Below are the code and all the weights of a small trained network. Each question names an input and a target symbol and asks about switching units off, where a switched-off unit gives its printed mean instead of its output.

import numpy as np


def w(rows, s, z=0):
    codes = np.array(rows[::2]) - 128.0
    scale = np.full(codes.shape[1], s)
    scale[-1] = z or s
    return codes * scale


def norm(h):
    return h / np.sqrt((h * h).mean(-1, keepdims=True) + 1e-5)


def f(y):
    return y / 2 * (1 + np.tanh(0.7978845608 * (y + 0.044715 * y**3)))


def softmax(a):
    e = np.exp(a - a.max(-1, keepdims=True))
    return e / e.sum(-1, keepdims=True)


def log_softmax(a):
    a = a - a.max(-1, keepdims=True)
    return a - np.log(np.exp(a).sum(-1, keepdims=True))


def net(x, mask):
    ids = ['αγεηθλμξπτφψω'.index(c) for c in x.split()]
    T = len(ids)
    res = E[ids] + P[:T]
    r = norm(res)
    for j in range(2):
        rows = slice(3 * j, 3 * j + 3)
        q, k, v = (r @ M[0][rows].T for M in (Q, K, V))
        z = softmax(np.where(np.tri(T) > 0, q @ k.T / 3**0.5, -1e9)) @ v
        o = O[0][rows]
        res = res + np.where(mask[j], z, o[:, -1]) @ o[:, :-1]
    y = f(norm(res) @ A[0][:, :-1].T + A[0][:, -1])
    res = res + np.where(mask[2:18], y, B[0][:, -1]) @ B[0][:, :-1]
    return log_softmax(norm(res)[-1] @ U[:, :-1].T + U[:, -1])


Q, K, V, O, A, B = {}, {}, {}, {}, {}, {}
E = w([
[56,139,100,213,112,69,128,181,124,167,180],'α',
[115,131,89,96,140,187,121,116,113,125,119],'γ',
[140,166,78,39,201,129,104,181,174,119,170],'ε',
[181,168,163,159,136,40,136,100,104,156,59],'η',
[82,187,148,100,77,70,161,140,80,134,100],'θ',
[131,88,113,168,104,130,144,162,113,140,52],'λ',
[133,192,74,144,249,89,147,142,142,125,154],'μ',
[155,146,149,198,101,112,145,129,105,90,122],'ξ',
[59,56,191,120,136,123,86,122,99,119,202],'π',
[133,109,114,152,150,138,124,116,97,74,149],'τ',
[128,98,142,162,134,115,128,166,97,70,118],'φ',
[110,185,211,125,211,104,154,161,113,107,106],'ψ',
[131,57,154,178,182,101,149,18,86,121,98],'ω',
],0.02)
P = w([
[57,177,111,126,103,135,12,91,148,82,59],'0',
[129,132,119,106,179,58,125,189,8,153,125],'1',
[169,142,139,109,131,156,103,147,124,180,142],'2',
[112,124,122,112,136,137,153,132,112,132,143],'3',
[117,111,121,76,114,93,184,95,221,135,145],'4',
[109,71,129,98,135,116,194,154,141,156,132],'5',
],0.013)
Q[0] = w([
[189,104,52,165,66,225,162,146,107,33,107],'h1',
[83,134,160,84,191,21,201,90,244,162,136],'h1',
[223,191,105,137,253,138,115,144,138,95,41],'h1',
[117,140,55,150,42,176,92,142,94,34,95],'h2',
[191,158,127,142,207,173,152,129,135,72,51],'h2',
[169,130,138,166,148,174,82,157,84,161,143],'h2',
],0.018)
K[0] = w([
[182,159,172,143,132,133,4,131,88,169,143],'h1',
[163,70,128,104,147,93,251,141,81,141,181],'h1',
[120,86,169,154,149,86,88,71,109,6,117],'h1',
[133,177,82,109,77,82,20,116,94,127,110],'h2',
[169,83,169,168,144,117,79,80,114,76,137],'h2',
[89,146,132,150,117,150,106,107,164,79,95],'h2',
],0.022)
V[0] = w([
[185,54,59,161,74,151,156,48,74,141,77],'h1',
[125,172,154,193,34,104,197,156,147,124,120],'h1',
[114,157,143,22,36,155,156,219,108,109,57],'h1',
[147,232,248,171,207,165,183,191,160,44,98],'h2',
[126,197,2,145,153,121,181,85,128,167,89],'h2',
[52,127,206,128,191,148,160,12,88,213,80],'h2',
],0.019)
O[0] = w([
[235,124,125,155,76,150,72,70,176,111,96,4],'h1',
[124,91,111,137,52,161,129,126,15,131,117,180],'h1',
[126,92,226,76,90,62,97,176,73,156,142,97],'h1',
[161,159,170,122,248,62,134,104,22,68,196,178],'h2',
[134,202,106,78,110,160,159,32,165,226,147,143],'h2',
[69,124,182,154,136,181,214,36,144,37,102,181],'h2',
],0.011,0.018)
A[0] = w([
[47,182,205,73,109,137,140,92,170,104,105,95],'n1',
[173,114,124,76,119,212,134,169,162,77,214,129],'n2',
[95,77,48,163,89,107,157,115,78,90,144,133],'n3',
[144,143,174,28,6,117,187,158,83,91,144,58],'n4',
[27,159,61,225,4,67,111,132,136,156,211,92],'n5',
[114,131,61,107,136,74,68,176,173,112,167,158],'n6',
[136,89,110,164,85,130,78,134,112,64,96,150],'n7',
[155,116,122,188,130,14,90,171,107,149,142,135],'n8',
[116,147,71,194,202,115,132,128,195,113,130,137],'n9',
[182,159,54,46,81,101,146,47,50,86,105,156],'n10',
[211,67,195,116,81,133,51,97,185,143,133,98],'n11',
[129,124,160,165,143,124,182,40,125,95,73,16],'n12',
[135,156,165,47,166,142,185,224,124,126,112,94],'n13',
[211,57,153,138,73,138,41,74,100,123,96,4],'n14',
[233,155,17,177,158,71,110,134,188,93,77,47],'n15',
[188,108,100,82,149,92,137,90,106,192,207,62],'n16',
],0.014,0.0038)
B[0] = w([
[224,73,106,142,114,95,120,111,122,130,138,158],'n1',
[137,97,166,150,127,89,111,165,109,146,88,127],'n2',
[147,102,103,146,140,182,136,84,146,197,140,199],'n3',
[106,138,67,159,25,69,86,78,99,103,119,166],'n4',
[80,54,156,128,165,204,181,185,56,140,209,251],'n5',
[121,99,165,79,84,177,142,157,150,145,76,152],'n6',
[186,153,122,121,146,57,156,157,164,134,149,138],'n7',
[171,81,50,122,121,223,127,92,148,133,125,151],'n8',
[135,126,79,188,67,72,104,137,141,166,159,166],'n9',
[167,129,190,175,146,94,113,204,141,181,112,153],'n10',
[84,83,190,102,185,174,91,85,164,148,186,138],'n11',
[84,145,160,62,98,172,161,161,129,131,60,157],'n12',
[157,164,169,96,128,126,118,94,133,36,141,167],'n13',
[49,253,157,141,156,153,71,186,149,83,90,142],'n14',
[82,116,105,68,218,125,86,111,49,134,55,144],'n15',
[115,219,104,159,81,94,141,126,161,113,125,142],'n16',
],0.021,0.018)
U = w([
[72,101,107,157,139,216,162,115,108,165,188,215],'α',
[162,61,192,104,153,98,87,37,194,171,179,34],'γ',
[107,167,132,2,99,123,148,175,195,105,153,99],'ε',
[155,138,212,81,113,121,179,147,133,180,46,18],'η',
[104,127,127,102,3,73,122,77,86,108,134,194],'θ',
[42,179,197,134,92,186,24,118,165,85,144,58],'λ',
[75,218,91,159,123,65,171,79,176,171,185,7],'μ',
[201,185,127,209,132,148,85,140,108,135,133,211],'ξ',
[101,78,125,198,109,83,126,183,199,57,136,59],'π',
[81,104,68,103,178,92,52,126,106,146,68,69],'τ',
[216,100,65,76,112,177,105,114,122,40,145,49],'φ',
[92,133,171,108,212,108,140,88,73,22,130,133],'ψ',
[95,149,124,140,95,196,155,8,169,58,76,180],'ω',
],0.0078,0.0014)

Each question gives the input, a string of symbols that net reads in full, and the target symbol t.
The units are the heads (3 rows each of Q, K, V and O) and the neurons (one row each of A and B). Each row of codes is followed by its name. A weight is (code - 128) times the scale printed after its matrix; where a second scale follows, it is the last column's (O, A, B and U).
mask holds one flag per unit, heads first, then neurons. A switched-off unit (its flag False) gives its mean, the last column of its rows in O or B, instead of its output. The means were averaged over made-up inputs and are rounded, as every weight is.
A unit's drop is (log p(t) with every unit on - log p(t) with that unit switched off) / (log p(t) with every unit on - log p(t) with every unit switched off).
The circuit of an input: a set's keep is (log p(t) with only the set's units on - log p(t) with every unit switched off) / (log p(t) with every unit on - log p(t) with every unit switched off). Starting from the 12 units with the biggest drops (on a tie, the unit counted first), units are removed one at a time, each time the one whose removal leaves the highest keep (on an exact tie, the one counted first), for as long as the keep stays at least 0.8.
circuit, biggest first: the units of the circuit, biggest drop first
unit that matters most: the unit with the biggest drop
top k neurons: the k neurons with the biggest drops, biggest first
which heads matter: for each layer, one digit per head in row order, 1 if its drop is at least 0.15 and else 0, layers parted by /
drop when u is switched off: that unit's drop, to one decimal
input π π ψ ε θ τ, target ψ: which heads matter => 10
input ψ θ α λ, target ψ: which heads matter => 00
input α γ ψ π π φ, target ψ: circuit, biggest first => h1; n13
input γ ε π γ, target γ: unit that matters most => h1
input π γ ε τ φ π, target ε: which heads matter => 11
input α η μ θ τ, target η: top 2 neurons => n12; n10
input π α α φ, target π: which heads matter => 01
input λ φ φ, target λ: circuit, biggest first => h1; n14
input ω λ ψ, target ω: which heads matter => 01
input α α ψ α λ ξ, target ψ: which heads matter => 10
input τ λ θ α μ τ, target θ: circuit, biggest first => h1; n4
input φ α ξ λ, target φ: circuit, biggest first => h2; n8; n5
input ψ π ε λ, target ψ: which heads matter => 00
input θ μ ψ ε, target ψ: which heads matter => 01
input ψ ε τ γ φ ε, target φ: unit that matters most => h2
input θ α θ, target θ: which heads matter => 00
input α ψ α α ξ, target ψ: which heads matter => 00
input τ α ξ, target τ: which heads matter => 10
input ψ τ γ, target ψ: which heads matter => 00
input μ λ τ γ τ γ, target τ: circuit, biggest first => h1; n15; h2
input φ φ α θ ξ, target φ: which heads matter => 11
input α ω θ ψ ξ μ, target ψ: top neuron => n15
input τ λ α ξ τ, target λ: top 2 neurons => n14; n11
input α η α α η, target η: top 2 neurons => n10; n12
input μ λ τ, target μ: drop when n10 is switched off => 0.0
input ε ξ ψ α λ, target ξ: drop when h1 is switched off => 0.4
